Below are the code and all the weights of a small trained network. Each question names an input and a class and asks about switching units off, where a switched-off unit gives its printed mean instead of its output.

import numpy as np


def w(rows, s, z=0):
    codes = np.array(rows[::2]) - 128.0
    scale = np.full(codes.shape[1], s)
    scale[-1] = z or s
    return codes * scale


def norm(h):
    return h / np.sqrt((h * h).mean(-1, keepdims=True) + 1e-5)


def f(y):
    return y / 2 * (1 + np.tanh(0.7978845608 * (y + 0.044715 * y**3)))


def log_softmax(a):
    a = a - a.max(-1, keepdims=True)
    return a - np.log(np.exp(a).sum(-1, keepdims=True))


def net(x, mask):
    res = np.array(x, float).reshape(1, 5) / 4 @ E
    u = 0
    for l in range(2):
        y = f(norm(res) @ A[l][:, :-1].T + A[l][:, -1])
        res = res + np.where(mask[u : u + 12], y, B[l][:, -1]) @ B[l][:, :-1]
        u += 12
    return log_softmax(norm(res)[-1] @ U[:, :-1].T + U[:, -1])


A, B = {}, {}
E = w([
[120,166,123,117,39],'x0',
[215,164,123,124,143],'x1',
[128,128,127,127,128],'x2',
[100,167,83,253,141],'x3',
[128,130,130,129,128],'x4',
],0.0048)
A[0] = w([
[116,168,99,184,55,34],'L0N0',
[125,161,154,27,37,77],'L0N1',
[176,121,129,103,141,18],'L0N2',
[128,128,128,128,128,125],'L0N3',
[15,99,53,190,130,88],'L0N4',
[130,123,117,127,127,130],'L0N5',
[234,136,123,64,143,31],'L0N6',
[184,188,126,194,155,30],'L0N7',
[156,21,183,69,227,131],'L0N8',
[233,144,122,54,148,6],'L0N9',
[46,55,202,54,106,136],'L0N10',
[108,121,93,194,254,24],'L0N11',
],0.0055,0.0023)
B[0] = w([
[93,155,123,35,141,153],'L0N0',
[151,26,138,208,110,232],'L0N1',
[130,155,145,161,142,108],'L0N2',
[128,129,128,130,128,127],'L0N3',
[109,132,221,70,157,242],'L0N4',
[128,128,130,124,128,129],'L0N5',
[119,150,202,157,166,176],'L0N6',
[136,104,55,67,156,167],'L0N7',
[67,241,94,69,135,254],'L0N8',
[113,149,205,161,161,175],'L0N9',
[137,109,2,118,129,249],'L0N10',
[172,24,153,106,102,238],'L0N11',
],0.0055,0.0027)
A[1] = w([
[214,76,103,99,169,97],'L1N0',
[206,90,72,139,172,50],'L1N1',
[228,108,234,185,63,1],'L1N2',
[224,92,175,163,106,69],'L1N3',
[209,223,153,196,119,35],'L1N4',
[182,210,54,132,55,79],'L1N5',
[98,2,137,159,101,70],'L1N6',
[145,132,42,148,138,129],'L1N7',
[42,155,173,83,67,126],'L1N8',
[140,136,143,98,123,109],'L1N9',
[129,128,128,127,127,126],'L1N10',
[141,133,139,104,122,112],'L1N11',
],0.0065,0.0046)
B[1] = w([
[116,171,104,241,109,210],'L1N0',
[192,138,82,191,105,155],'L1N1',
[203,231,116,93,35,172],'L1N2',
[129,190,68,122,102,174],'L1N3',
[76,27,70,60,103,162],'L1N4',
[22,99,141,26,246,162],'L1N5',
[146,50,213,83,144,254],'L1N6',
[160,107,88,88,92,184],'L1N7',
[167,182,62,253,108,241],'L1N8',
[94,115,123,156,141,114],'L1N9',
[127,127,127,129,130,125],'L1N10',
[102,117,123,151,141,114],'L1N11',
],0.0054,0.0018)
U = w([
[60,148,34,43,166,254],'0',
[127,4,114,113,38,41],'1',
[159,212,224,92,228,49],'2',
[208,193,171,106,40,174],'3',
[82,35,241,161,197,68],'4',
[57,207,125,226,78,106],'5',
[214,111,62,198,169,150],'6',
],0.018,0.0016)

Each question gives the input, the list of numbers given to net, and the class t.
The units are the neurons (one row each of A and B). Each row of codes is followed by its name. A weight is (code - 128) times the scale printed after its matrix; where a second scale follows, it is the last column's (A, B and U).
mask holds one flag per neuron, layer by layer. A switched-off neuron (its flag False) gives its mean, the last column of its row in B, instead of its output. The means were averaged over made-up inputs and are rounded, as every weight is.
A unit's drop is (log p(t) with every unit on - log p(t) with that unit switched off) / (log p(t) with every unit on - log p(t) with every unit switched off).
The circuit of an input: a set's keep is (log p(t) with only the set's units on - log p(t) with every unit switched off) / (log p(t) with every unit on - log p(t) with every unit switched off). Starting from the 12 units with the biggest drops (on a tie, the unit counted first), units are removed one at a time, each time the one whose removal leaves the highest keep (on an exact tie, the one counted first), for as long as the keep stays at least 0.8.
circuit, biggest first: the units of the circuit, biggest drop first
top k neurons in layer l: the k neurons of layer l with the biggest drops, biggest first
drop of u: that unit's drop, to one decimal
input [0,-7,8,3,6], class 4: circuit, biggest first : [L0N4]
input [0,-7,-5,-6,-5], class 0: top 2 neurons in layer 0 : [L0N10, L0N8]
input [-5,-1,-8,8,7], class 4: top 2 neurons in layer 0 : [L0N4, L0N10]
input [0,4,-7,-4,7], class 2: top 3 neurons in layer 0 : [L0N8, L0N6, L0N11]
input [-3,-7,1,-8,6], class 0: top 2 neurons in layer 0 : [L0N8, L0N11]
input [-2,0,-3,8,1], class 4: top 2 neurons in layer 0 : [L0N10, L0N4]
input [-7,0,-8,5,4], class 4: top 2 neurons in layer 1 : [L1N6, L1N8]
input [8,1,8,4,-7], class 0: top 2 neurons in layer 1 : [L1N5, L1N0]
input [-7,-3,5,-7,7], class 0: top 2 neurons in layer 0 : [L0N8, L0N10]
input [-1,-5,-1,7,0], class 4: drop of L0N8 : 0.6
input [0,3,7,-2,2], class 2: drop of L0N6 : 0.4
input [6,1,-1,4,-4], class 0: drop of L1N5 : 0.6
